[[128 118 118 115 143]
 [131 134 129 127 113]
 [132 135 122 118 128]
 [126 135 130 133 121]
 [130 116 117 118 150]]
=>
[[143 115 118 118 128]
 [113 127 129 134 131]
 [128 118 122 135 132]
 [121 133 130 135 126]
 [150 118 117 116 130]]

[[111 138 129 133 139 118 122 156 143 133 126]
 [111 143 122 147 139 129 121 123 134 128 142]
 [116 143 114 148 137 135 124 107 127 119 151]
 [114 140 124 138 139 122 126 139 141 131 139]]
=>
[[126 133 143 156 122 118 139 133 129 138 111]
 [142 128 134 123 121 129 139 147 122 143 111]
 [151 119 127 107 124 135 137 148 114 143 116]
 [139 131 141 139 126 122 139 138 124 140 114]]

[[120 128 139 138 141]
 [126 126 124 124 129]
 [120 125 124 125 128]
 [127 125 132 130 123]
 [122 155 119 133 147]]
=>
[[141 138 139 128 120]
 [129 124 124 126 126]
 [128 125 124 125 120]
 [123 130 132 125 127]
 [147 133 119 155 122]]

[[132 121 142 120 125 133 126 121 141]
 [130 118 136 122 125 131 130 121 147]
 [135 127 121 134 125 126 136 132 133]
 [118 129 127 131 131 132 129 130 122]
 [126 136 125 127 130 125 121 132 115]
 [138 129 136 120 124 119 120 127 139]
 [138 130 124 128 124 116 124 131 134]
 [127 130 124 133 130 132 129 133 126]
 [147 117 135 117 118 120 128 118 153]
 [147 127 122 121 119 113 134 131 144]]
=>
[[141 121 126 133 125 120 142 121 132]
 [147 121 130 131 125 122 136 118 130]
 [133 132 136 126 125 134 121 127 135]
 [122 130 129 132 131 131 127 129 118]
 [115 132 121 125 130 127 125 136 126]
 [139 127 120 119 124 120 136 129 138]
 [134 131 124 116 124 128 124 130 138]
 [126 133 129 132 130 133 124 130 127]
 [153 118 128 120 118 117 135 117 147]
 [144 131 134 113 119 121 122 127 147]]

[[133 146 150 144 131 128]
 [131 131 134 133 130 128]
 [133 137 140 138 131 128]
 [130 131 145 142 129 128]
 [129 137 134 133 129 128]
 [130 140 140 138 129 128]
 [129 131 133 132 128 128]
 [130 136 136 132 129 128]
 [129 138 131 130 129 128]
 [131 146 133 131 130 128]
 [130 151 138 137 129 128]
 [130 158 140 138 129 128]]
=>
[[128 131 144 150 146 133]
 [128 130 133 134 131 131]
 [128 131 138 140 137 133]
 [128 129 142 145 131 130]
 [128 129 133 134 137 129]
 [128 129 138 140 140 130]
 [128 128 132 133 131 129]
 [128 129 132 136 136 130]
 [128 129 130 131 138 129]
 [128 130 131 133 146 131]
 [128 129 137 138 151 130]
 [128 129 138 140 158 130]]

[[103 130 139 145 139 121 121 116 129 144 120 124 134 142 133 131]
 [148 143 156 128 133 142 142 131 122 131 112 127 122 141 137 130]
 [144 105 149 115 136 145 107 130 139 138 121 116 114 128 146 121]
 [145 137  99 122 138 112 135 141 120 138 127 125 122 125 129 112]
 [142 122 144 129 135 118 121 135 116 145 138 129 120 135 138 132]
 [133 115 118 128 112 114 122 144 121 121 153 125 137 134 126 139]]
=>
[[131 133 142 134 124 120 144 129 116 121 121 139 145 139 130 103]
 [130 137 141 122 127 112 131 122 131 142 142 133 128 156 143 148]
 [121 146 128 114 116 121 138 139 130 107 145 136 115 149 105 144]
 [112 129 125 122 125 127 138 120 141 135 112 138 122  99 137 145]
 [132 138 135 120 129 138 145 116 135 121 118 135 129 144 122 142]
 [139 126 134 137 125 153 121 121 144 122 114 112 128 118 115 133]]
